Below is a small trained network, with its code and all its weights. Each question gives an input and a class and asks what happens when units are switched off, that is, made to give their printed mean instead of their output.

import numpy as np


def w(rows, s, z=0):
    codes = np.array(rows[::2]) - 128.0
    scale = np.full(codes.shape[1], s)
    scale[-1] = z or s
    return codes * scale


def norm(h):
    return h / np.sqrt((h * h).mean(-1, keepdims=True) + 1e-5)


def f(y):
    return np.maximum(y, 0)


def log_softmax(a):
    a = a - a.max(-1, keepdims=True)
    return a - np.log(np.exp(a).sum(-1, keepdims=True))


def net(x, mask):
    res = np.array(x, float).reshape(1, 8) / 4 @ E
    u = 0
    for l in range(4):
        y = f(norm(res) @ A[l][:, :-1].T + A[l][:, -1])
        res = res + np.where(mask[u : u + 4], y, B[l][:, -1]) @ B[l][:, :-1]
        u += 4
    return log_softmax(norm(res)[-1] @ U[:, :-1].T + U[:, -1])


A, B = {}, {}
E = w([
[115,129,127,115,127,135,114],'x0',
[192,141,147,150,122,138,46],'x1',
[139,129,115,134,132,111,136],'x2',
[116,132,130,140,128,154,128],'x3',
[111,162,169,109,224,105,103],'x4',
[131,136,134,167,130,157,153],'x5',
[112,131,132,129,125,150,120],'x6',
[160,2,114,149,215,147,129],'x7',
],0.0093)
A[0] = w([
[144,253,131,92,104,153,151,162],'0.n1',
[38,120,159,91,108,91,253,2],'0.n2',
[188,150,95,87,57,192,173,70],'0.n3',
[85,160,155,131,241,48,175,125],'0.n4',
],0.0068,0.0034)
B[0] = w([
[120,106,182,173,158,113,141,255],'0.n1',
[67,103,1,161,88,86,76,214],'0.n2',
[144,150,64,22,226,145,163,185],'0.n3',
[49,136,154,125,171,208,74,247],'0.n4',
],0.01,0.005)
A[1] = w([
[90,243,149,129,79,79,164,102],'1.n1',
[75,131,244,177,148,91,157,112],'1.n2',
[254,176,225,132,116,142,75,146],'1.n3',
[178,83,112,38,10,218,226,3],'1.n4',
],0.0079,0.0034)
B[1] = w([
[243,2,224,41,94,226,228,253],'1.n1',
[133,122,117,135,220,202,87,225],'1.n2',
[43,139,56,198,44,91,150,252],'1.n3',
[182,187,75,71,182,94,66,207],'1.n4',
],0.0098,0.0043)
A[2] = w([
[254,121,21,63,97,110,183,59],'2.n1',
[107,45,240,148,98,62,143,78],'2.n2',
[152,156,87,139,46,186,94,5],'2.n3',
[174,69,124,68,120,173,119,95],'2.n4',
],0.0075,0.0015)
B[2] = w([
[150,248,150,131,255,166,80,254],'2.n1',
[223,119,131,118,139,97,148,156],'2.n2',
[126,58,42,191,109,155,35,169],'2.n3',
[145,63,207,85,189,189,155,203],'2.n4',
],0.0087,0.0055)
A[3] = w([
[83,184,157,221,69,81,142,124],'3.n1',
[177,1,144,136,216,142,186,92],'3.n2',
[104,181,126,133,128,94,150,6],'3.n3',
[75,78,100,79,135,133,236,162],'3.n4',
],0.0094,0.0021)
B[3] = w([
[81,122,119,63,127,86,165,150],'3.n1',
[187,123,171,104,18,126,182,255],'3.n2',
[73,86,171,188,177,158,116,129],'3.n3',
[104,172,108,195,40,12,143,197],'3.n4',
],0.011,0.0083)
U = w([
[179,64,232,84,94,166,183,58],'0',
[121,150,146,89,250,159,93,250],'1',
[70,110,69,176,91,75,104,64],'2',
],0.011,0.0016)

Each question gives the input, the list of numbers given to net, and the class t.
The units are the neurons (one row each of A and B). Each row of codes is followed by its name. A weight is (code - 128) times the scale printed after its matrix; where a second scale follows, it is the last column's (A, B and U).
mask holds one flag per neuron, layer by layer. A switched-off neuron (its flag False) gives its mean, the last column of its row in B, instead of its output. The means were averaged over made-up inputs and are rounded, as every weight is.
A unit's drop is (log p(t) with every unit on - log p(t) with that unit switched off) / (log p(t) with every unit on - log p(t) with every unit switched off).
The circuit of an input: a set's keep is (log p(t) with only the set's units on - log p(t) with every unit switched off) / (log p(t) with every unit on - log p(t) with every unit switched off). Starting from the 12 units with the biggest drops (on a tie, the unit counted first), units are removed one at a time, each time the one whose removal leaves the highest keep (on an exact tie, the one counted first), for as long as the keep stays at least 0.8.
units of the circuit, in order: the units of the circuit, biggest drop first
most important unit: the unit with the biggest drop
k most important neurons: the k neurons with the biggest drops, biggest first
top k neurons in layer l: the k neurons of layer l with the biggest drops, biggest first
drop when u is switched off: that unit's drop, to one decimal
input [-4,-3,7,-6,-3,-3,7,0], class 1: units of the circuit, in order => [2.n1, 0.n4]
input [8,6,0,5,5,6,6,-3], class 2: units of the circuit, in order => [1.n3, 0.n4]
input [-5,1,6,6,-8,7,-4,-5], class 1: units of the circuit, in order => [2.n1, 0.n3]
input [2,3,-3,-7,4,1,0,6], class 0: 2 most important neurons => [3.n2, 2.n1]
input [1,6,2,-1,6,-8,7,-7], class 0: units of the circuit, in order => [1.n1]
input [7,8,-3,7,0,6,-5,7], class 2: units of the circuit, in order => [1.n3, 1.n1, 0.n4]
input [-8,-5,-4,-8,2,-7,-2,-1], class 2: 2 most important neurons => [2.n1, 0.n2]
input [-4,4,5,3,3,-1,0,3], class 2: units of the circuit, in order => [1.n1, 1.n3, 2.n1, 0.n2]
input [-8,0,1,1,-7,-4,-4,-6], class 1: 2 most important neurons => [2.n1, 1.n4]
input [-2,-5,0,-6,3,5,7,1], class 2: 2 most important neurons => [0.n2, 2.n1]
input [2,4,-5,5,-6,-2,3,3], class 1: top 2 neurons in layer 1 => [1.n4, 1.n1]
input [2,1,8,-4,7,4,-3,7], class 0: 3 most important neurons => [3.n2, 2.n1, 1.n4]
input [-3,-4,-1,-4,-3,-6,2,2], class 2: 2 most important neurons => [0.n2, 1.n1]
input [-5,-8,0,6,-4,3,1,-1], class 2: units of the circuit, in order => [0.n2]
input [6,-8,-1,-8,-8,1,5,-5], class 1: top 2 neurons in layer 1 => [1.n4, 1.n3]
input [-4,1,6,5,-2,1,8,1], class 1: top 2 neurons in layer 0 => [0.n4, 0.n1]
input [-5,2,0,4,-3,8,2,1], class 1: drop when 0.n4 is switched off => 0.2
input [7,8,-1,-5,-4,-5,6,0], class 2: drop when 1.n3 is switched off => 0.3
input [-6,7,-4,-7,-3,5,8,1], class 2: drop when 1.n3 is switched off => 0.4
input [-3,5,-2,5,-8,-2,3,-4], class 1: most important unit => 0.n3
input [-7,8,-8,2,0,-3,-8,3], class 2: drop when 1.n3 is switched off => 1.0
